Below is a small trained network, with its code and all its weights. Each question gives an input and a target symbol and asks what happens when units are switched off, that is, made to give their printed mean instead of their output.

import numpy as np


def w(rows, s, z=0):
    codes = np.array(rows[::2]) - 128.0
    scale = np.full(codes.shape[1], s)
    scale[-1] = z or s
    return codes * scale


def norm(h):
    return h / np.sqrt((h * h).mean(-1, keepdims=True) + 1e-5)


def f(y):
    return y / 2 * (1 + np.tanh(0.7978845608 * (y + 0.044715 * y**3)))


def softmax(a):
    e = np.exp(a - a.max(-1, keepdims=True))
    return e / e.sum(-1, keepdims=True)


def log_softmax(a):
    a = a - a.max(-1, keepdims=True)
    return a - np.log(np.exp(a).sum(-1, keepdims=True))


def net(x, mask):
    ids = ['βγδμξπτφψ'.index(c) for c in x.split()]
    T = len(ids)
    res = E[ids] + P[:T]
    r = norm(res)
    for j in range(2):
        rows = slice(2 * j, 2 * j + 2)
        q, k, v = (r @ M[0][rows].T for M in (Q, K, V))
        z = softmax(np.where(np.tri(T) > 0, q @ k.T / 2**0.5, -1e9)) @ v
        o = O[0][rows]
        res = res + np.where(mask[j], z, o[:, -1]) @ o[:, :-1]
    y = f(norm(res) @ A[0][:, :-1].T + A[0][:, -1])
    res = res + np.where(mask[2:14], y, B[0][:, -1]) @ B[0][:, :-1]
    return log_softmax(norm(res)[-1] @ U[:, :-1].T + U[:, -1])


Q, K, V, O, A, B = {}, {}, {}, {}, {}, {}
E = w([
[81,230,137,187],'β',
[214,143,165,99],'γ',
[96,35,2,117],'δ',
[224,158,147,130],'μ',
[86,236,144,211],'ξ',
[126,153,248,65],'π',
[119,13,35,89],'τ',
[66,220,73,226],'φ',
[208,91,174,167],'ψ',
],0.0023)
P = w([
[145,95,141,100],'0',
[120,246,192,167],'1',
[63,19,108,38],'2',
[124,87,124,122],'3',
[129,223,116,186],'4',
[60,31,104,30],'5',
[113,71,116,142],'6',
[131,175,72,224],'7',
[49,33,95,5],'8',
[109,74,107,137],'9',
[153,152,47,216],'10',
],0.0018)
Q[0] = w([
[254,200,111,199],'head 0',
[94,142,204,87],'head 0',
[76,96,66,18],'head 1',
[48,75,73,63],'head 1',
],0.0069)
K[0] = w([
[122,153,131,1],'head 0',
[134,127,78,156],'head 0',
[151,89,162,195],'head 1',
[156,79,134,185],'head 1',
],0.01)
V[0] = w([
[148,154,77,170],'head 0',
[199,90,167,116],'head 0',
[137,93,176,200],'head 1',
[141,105,95,255],'head 1',
],0.0027)
O[0] = w([
[90,144,26,126,75],'head 0',
[160,131,179,214,251],'head 0',
[86,30,158,195,216],'head 1',
[198,110,248,253,138],'head 1',
],0.002,0.00029)
A[0] = w([
[96,73,131,131,67],'neuron 0',
[70,186,95,191,87],'neuron 1',
[166,164,47,129,158],'neuron 2',
[133,133,114,125,94],'neuron 3',
[100,40,113,128,31],'neuron 4',
[54,155,112,134,84],'neuron 5',
[116,91,168,71,3],'neuron 6',
[79,176,165,1,114],'neuron 7',
[55,25,90,134,95],'neuron 8',
[132,135,122,123,132],'neuron 9',
[171,127,159,204,170],'neuron 10',
[162,112,71,159,96],'neuron 11',
],0.005,0.0021)
B[0] = w([
[138,146,163,131,128],'neuron 0',
[141,76,153,43,185],'neuron 1',
[81,164,167,216,174],'neuron 2',
[125,108,130,115,110],'neuron 3',
[95,161,200,147,156],'neuron 4',
[237,74,118,89,138],'neuron 5',
[60,144,139,100,102],'neuron 6',
[96,100,43,251,168],'neuron 7',
[159,229,197,122,248],'neuron 8',
[126,124,134,128,129],'neuron 9',
[39,167,58,120,207],'neuron 10',
[65,138,116,196,153],'neuron 11',
],0.0028,0.0018)
U = w([
[124,218,163,162,240],'β',
[168,167,91,171,161],'γ',
[102,127,68,145,58],'δ',
[159,62,140,179,152],'μ',
[192,92,121,114,138],'ξ',
[73,52,119,137,5],'π',
[133,92,109,82,124],'τ',
[94,150,101,60,69],'φ',
[130,109,246,88,157],'ψ',
],0.012,0.0035)

Each question gives the input, a string of symbols that net reads in full, and the target symbol t.
The units are the heads (2 rows each of Q, K, V and O) and the neurons (one row each of A and B). Each row of codes is followed by its name. A weight is (code - 128) times the scale printed after its matrix; where a second scale follows, it is the last column's (O, A, B and U).
mask holds one flag per unit, heads first, then neurons. A switched-off unit (its flag False) gives its mean, the last column of its rows in O or B, instead of its output. The means were averaged over made-up inputs and are rounded, as every weight is.
A unit's drop is (log p(t) with every unit on - log p(t) with that unit switched off) / (log p(t) with every unit on - log p(t) with every unit switched off).
The circuit of an input: a set's keep is (log p(t) with only the set's units on - log p(t) with every unit switched off) / (log p(t) with every unit on - log p(t) with every unit switched off). Starting from the 12 units with the biggest drops (on a tie, the unit counted first), units are removed one at a time, each time the one whose removal leaves the highest keep (on an exact tie, the one counted first), for as long as the keep stays at least 0.8.
circuit, biggest first: the units of the circuit, biggest drop first
top k neurons: the k neurons with the biggest drops, biggest first
which heads matter: for each layer, one digit per head in row order, 1 if its drop is at least 0.15 and else 0, layers parted by /
drop of u: that unit's drop, to one decimal
input π δ β δ γ π, target π: circuit, biggest first : neuron 7
input ψ μ φ, target ψ: top 4 neurons : neuron 1; neuron 8; neuron 5; neuron 10
input δ π β ψ ξ δ, target ψ: circuit, biggest first : neuron 8; head 1; neuron 4; neuron 10
input φ δ μ π β δ ψ γ ξ, target ψ: circuit, biggest first : neuron 10; neuron 5
input δ δ π ψ δ ξ, target ψ: top 3 neurons : neuron 1; neuron 10; neuron 8
input δ γ δ δ, target β: top 3 neurons : neuron 8; neuron 4; neuron 7
input δ π δ μ τ γ γ ψ β, target ψ: top 2 neurons : neuron 10; neuron 8
input π β φ, target φ: which heads matter : 00
input β φ β μ δ γ ξ, target φ: top 2 neurons : neuron 1; neuron 7
input τ τ β γ β φ ψ μ φ, target ψ: top 4 neurons : neuron 1; neuron 8; neuron 10; neuron 5
input τ δ φ, target φ: which heads matter : 10
input ψ ξ τ, target ψ: top 3 neurons : neuron 8; neuron 4; neuron 10
input ψ τ τ, target ψ: which heads matter : 00
input γ ψ ψ τ δ ψ ψ ψ δ, target ψ: which heads matter : 01
input ξ π β ψ τ, target β: top 2 neurons : neuron 8; neuron 7
input β μ ψ ξ, target φ: top 2 neurons : neuron 10; neuron 1
input φ ψ δ φ φ ψ μ τ, target β: drop of neuron 4 : 0.1
input π φ φ τ μ π π, target π: drop of neuron 8 : 0.1
input τ φ δ μ φ π ψ δ μ ξ π, target γ: drop of neuron 7 : 0.4
